Here is a tiny trained network, its code and every weight. The questions are about switching its units off for an input and a class, where a switched-off unit gives its printed mean instead of its output.

import numpy as np


def w(rows, s, z=0):
    codes = np.array(rows[::2]) - 128.0
    scale = np.full(codes.shape[1], s)
    scale[-1] = z or s
    return codes * scale


def norm(h):
    return h / np.sqrt((h * h).mean(-1, keepdims=True) + 1e-5)


def f(y):
    return np.maximum(y, 0)


def log_softmax(a):
    a = a - a.max(-1, keepdims=True)
    return a - np.log(np.exp(a).sum(-1, keepdims=True))


def net(x, mask):
    res = np.array(x, float).reshape(1, 8) / 4 @ E
    u = 0
    for l in range(3):
        y = f(norm(res) @ A[l][:, :-1].T + A[l][:, -1])
        res = res + np.where(mask[u : u + 13], y, B[l][:, -1]) @ B[l][:, :-1]
        u += 13
    return log_softmax(norm(res)[-1] @ U[:, :-1].T + U[:, -1])


A, B = {}, {}
E = w([
[134,126,170,108,166,158,180,151,132,155],'x0',
[178,157,120,185,113,183,139,34,133,166],'x1',
[127,129,129,129,128,129,128,127,128,129],'x2',
[139,159,128,110,156,181,101,124,121,54],'x3',
[101,76,138,178,171,128,147,114,145,96],'x4',
[74,198,132,154,172,94,121,115,166,130],'x5',
[107,124,136,114,100,164,105,140,181,141],'x6',
[165,105,6,147,180,137,121,182,153,153],'x7',
],0.018)
A[0] = w([
[144,126,181,88,195,167,212,136,119,160,68],'L0N0',
[130,129,82,178,65,109,111,77,118,88,105],'L0N1',
[104,18,157,219,176,122,151,94,148,56,2],'L0N2',
[160,49,134,126,81,154,132,137,74,101,62],'L0N3',
[106,111,101,137,87,66,92,125,125,69,118],'L0N4',
[122,125,178,142,86,106,126,113,110,92,41],'L0N5',
[144,178,133,178,166,69,152,127,81,108,69],'L0N6',
[105,110,131,84,94,189,89,131,192,148,40],'L0N7',
[100,92,150,147,82,161,111,142,228,115,40],'L0N8',
[166,107,121,123,174,77,151,93,1,104,63],'L0N9',
[92,61,129,165,80,56,145,104,120,192,38],'L0N10',
[170,212,111,70,90,108,133,139,79,151,25],'L0N11',
[122,137,119,117,149,192,107,116,94,27,9],'L0N12',
],0.018,0.0084)
B[0] = w([
[127,87,183,137,182,158,32,165,111,188,232],'L0N0',
[126,98,167,145,196,163,45,123,98,180,232],'L0N1',
[135,212,64,7,49,133,107,150,63,190,254],'L0N2',
[107,82,118,80,128,153,145,50,254,135,233],'L0N3',
[103,82,169,114,202,140,49,155,118,161,224],'L0N4',
[115,95,138,140,132,96,111,79,62,87,193],'L0N5',
[55,127,120,206,100,144,148,138,158,98,200],'L0N6',
[69,126,99,219,56,121,142,155,114,98,178],'L0N7',
[51,147,94,217,72,146,153,146,116,92,185],'L0N8',
[47,121,109,230,44,159,166,160,147,84,230],'L0N9',
[222,173,168,164,110,69,110,164,170,104,224],'L0N10',
[124,188,78,60,55,123,96,157,95,156,196],'L0N11',
[242,179,178,173,102,67,108,172,186,100,206],'L0N12',
],0.024,0.0084)
A[1] = w([
[84,180,132,125,190,107,141,81,150,132,92],'L1N0',
[172,162,131,170,127,182,173,59,108,161,45],'L1N1',
[116,150,175,107,151,193,185,176,123,135,75],'L1N2',
[162,185,137,104,156,210,123,134,134,40,67],'L1N3',
[180,107,4,146,198,131,153,163,122,123,56],'L1N4',
[162,158,142,162,139,171,132,83,79,166,119],'L1N5',
[106,141,224,96,115,111,170,72,83,96,21],'L1N6',
[197,149,160,154,131,99,139,142,151,109,86],'L1N7',
[91,97,160,66,156,76,176,192,119,72,3],'L1N8',
[75,214,146,127,187,100,126,106,154,121,85],'L1N9',
[156,100,135,146,123,43,190,130,122,199,49],'L1N10',
[128,173,93,63,93,116,123,117,90,153,8],'L1N11',
[155,121,137,118,141,121,126,166,86,107,74],'L1N12',
],0.026,0.0043)
B[1] = w([
[96,149,106,94,160,107,123,92,185,146,155],'L1N0',
[110,66,127,87,138,83,147,229,133,63,178],'L1N1',
[136,77,109,160,110,96,70,119,124,176,166],'L1N2',
[164,126,137,159,100,17,114,125,147,150,175],'L1N3',
[164,133,120,157,112,111,145,59,2,104,186],'L1N4',
[93,97,139,101,146,117,132,198,153,81,222],'L1N5',
[142,139,150,144,98,99,151,54,30,122,175],'L1N6',
[157,220,159,138,195,202,153,111,162,93,211],'L1N7',
[98,100,144,102,155,126,166,223,155,52,170],'L1N8',
[108,116,105,115,107,130,123,59,207,189,217],'L1N9',
[173,166,140,145,118,56,134,128,143,142,163],'L1N10',
[104,187,119,58,124,146,128,135,120,121,255],'L1N11',
[125,124,144,118,129,146,106,138,155,106,159],'L1N12',
],0.03,0.0088)
A[2] = w([
[95,111,77,192,121,139,164,142,109,100,47],'L2N0',
[89,145,161,120,139,124,97,124,158,104,224],'L2N1',
[112,71,134,75,201,118,188,143,128,90,50],'L2N2',
[130,117,93,90,130,130,174,63,166,159,30],'L2N3',
[138,102,151,151,153,131,144,135,108,159,30],'L2N4',
[159,111,3,161,202,151,147,123,105,132,98],'L2N5',
[140,103,157,143,172,107,162,56,35,111,4],'L2N6',
[99,102,80,160,131,144,153,79,147,126,143],'L2N7',
[157,113,78,165,144,156,145,128,121,135,34],'L2N8',
[125,131,174,106,123,111,234,158,117,223,95],'L2N9',
[203,30,128,84,87,158,158,73,151,101,79],'L2N10',
[137,73,150,119,192,158,80,128,88,165,10],'L2N11',
[168,118,125,99,105,166,132,122,104,151,10],'L2N12',
],0.024,0.0027)
B[2] = w([
[109,154,140,163,73,196,195,152,121,153,179],'L2N0',
[211,88,72,127,132,154,213,117,76,179,254],'L2N1',
[173,104,124,109,178,185,174,191,122,79,160],'L2N2',
[149,117,111,113,157,191,187,101,165,175,152],'L2N3',
[165,117,93,146,119,169,76,110,140,97,139],'L2N4',
[73,95,223,51,56,17,106,52,140,89,154],'L2N5',
[164,126,112,115,192,199,188,74,32,79,165],'L2N6',
[123,170,124,138,155,207,162,126,118,144,164],'L2N7',
[114,129,148,152,121,129,98,99,89,109,140],'L2N8',
[126,113,67,149,120,86,1,57,138,59,143],'L2N9',
[53,212,96,134,241,84,201,74,165,223,165],'L2N10',
[185,66,178,138,128,164,78,132,106,194,179],'L2N11',
[88,173,119,113,162,90,119,124,105,102,144],'L2N12',
],0.022,0.014)
U = w([
[112,177,88,32,47,99,73,138,101,134,119],'0',
[136,114,184,142,129,108,165,28,33,75,127],'1',
[237,206,167,204,112,53,101,147,211,99,105],'2',
[40,102,95,243,33,163,154,145,155,115,97],'3',
[130,42,165,148,182,156,6,135,120,180,95],'4',
[125,72,133,78,176,158,189,226,173,60,120],'5',
[97,138,92,98,163,162,174,24,229,187,103],'6',
[160,150,131,124,131,191,148,134,127,138,250],'7',
],0.013)

Each question gives the input, the list of numbers given to net, and the class t.
The units are the neurons (one row each of A and B). Each row of codes is followed by its name. A weight is (code - 128) times the scale printed after its matrix; where a second scale follows, it is the last column's (A, B and U).
mask holds one flag per neuron, layer by layer. A switched-off neuron (its flag False) gives its mean, the last column of its row in B, instead of its output. The means were averaged over made-up inputs and are rounded, as every weight is.
A unit's drop is (log p(t) with every unit on - log p(t) with that unit switched off) / (log p(t) with every unit on - log p(t) with every unit switched off).
The circuit of an input: a set's keep is (log p(t) with only the set's units on - log p(t) with every unit switched off) / (log p(t) with every unit on - log p(t) with every unit switched off). Starting from the 12 units with the biggest drops (on a tie, the unit counted first), units are removed one at a time, each time the one whose removal leaves the highest keep (on an exact tie, the one counted first), for as long as the keep stays at least 0.8.
units of the circuit, in order: the units of the circuit, biggest drop first
most important unit: the unit with the biggest drop
top k neurons: the k neurons with the biggest drops, biggest first
k most important neurons of layer l: the k neurons of layer l with the biggest drops, biggest first
input [-5,3,-1,-3,-1,-5,-5,4], class 3: most important unit -> L0N9
input [7,-7,4,-5,4,-4,1,-5], class 4: top 2 neurons -> (L0N0, L0N12)
input [1,-8,-8,-1,-5,7,-5,8], class 1: top 2 neurons -> (L1N4, L0N2)
input [-4,-8,2,2,-7,8,1,-6], class 5: units of the circuit, in order -> (L1N8, L0N2)
input [-8,2,-1,-3,-6,1,-3,2], class 4: top 3 neurons -> (L0N1, L0N2, L0N4)
input [-7,0,3,8,-6,5,3,-8], class 1: units of the circuit, in order -> (L0N5, L1N6)
input [1,2,6,7,-4,6,-4,2], class 2: top 2 neurons -> (L0N12, L1N3)
input [-8,-4,-8,-2,5,8,-7,5], class 4: 3 most important neurons of layer 0 -> (L0N4, L0N3, L0N1)
input [8,-7,-4,-4,-6,1,-8,4], class 3: top 3 neurons -> (L0N9, L0N2, L0N1)
input [-3,6,4,0,-7,-8,-5,5], class 6: top 3 neurons -> (L0N3, L2N10, L0N2)
input [-2,4,-5,-6,-6,4,-4,4], class 0: top 2 neurons -> (L0N11, L0N12)
input [3,7,5,-5,-4,8,-5,-1], class 6: top 2 neurons -> (L1N9, L0N6)
input [4,3,-2,7,6,2,8,-7], class 3: top 3 neurons -> (L0N8, L0N7, L0N10)
input [-3,6,-1,8,4,-7,-5,2], class 2: units of the circuit, in order -> (L0N12)
input [6,-1,7,-3,2,-7,5,-4], class 6: top 4 neurons -> (L0N3, L2N10, L0N1, L0N4)
input [-5,-7,1,-8,-1,-8,-8,-7], class 2: top 3 neurons -> (L0N10, L0N9, L1N4)
input [0,-3,6,0,8,-7,-3,0], class 0: top 2 neurons -> (L0N2, L1N11)
input [-7,8,7,0,1,-6,6,7], class 5: top 2 neurons -> (L1N1, L1N5)
input [-4,-1,2,3,-1,3,2,-6], class 1: top 2 neurons -> (L1N6, L0N5)
input [2,7,5,0,2,5,-6,-6], class 5: units of the circuit, in order -> (L1N1)
input [2,8,3,6,-8,8,-4,4], class 0: 3 most important neurons of layer 0 -> (L0N11, L0N3, L0N4)
input [4,-1,1,4,-5,0,4,-7], class 1: 2 most important neurons of layer 0 -> (L0N2, L0N5)
input [6,-6,-7,-7,5,-7,4,-7], class 1: 3 most important neurons of layer 0 -> (L0N5, L0N12, L0N4)
input [-7,-8,-3,-5,-5,-5,-5,7], class 5: 3 most important neurons of layer 1 -> (L1N8, L1N6, L1N9)
input [5,6,3,0,2,-6,-3,2], class 5: 3 most important neurons of layer 1 -> (L1N1, L1N9, L1N4)
input [4,-2,-5,-5,2,5,4,2], class 2: 2 most important neurons of layer 0 -> (L0N10, L0N3)
input [-3,-2,2,-5,1,5,-6,-5], class 3: units of the circuit, in order -> (L0N6)
input [4,-1,-5,2,7,-8,3,-6], class 6: 2 most important neurons of layer 0 -> (L0N3, L0N11)
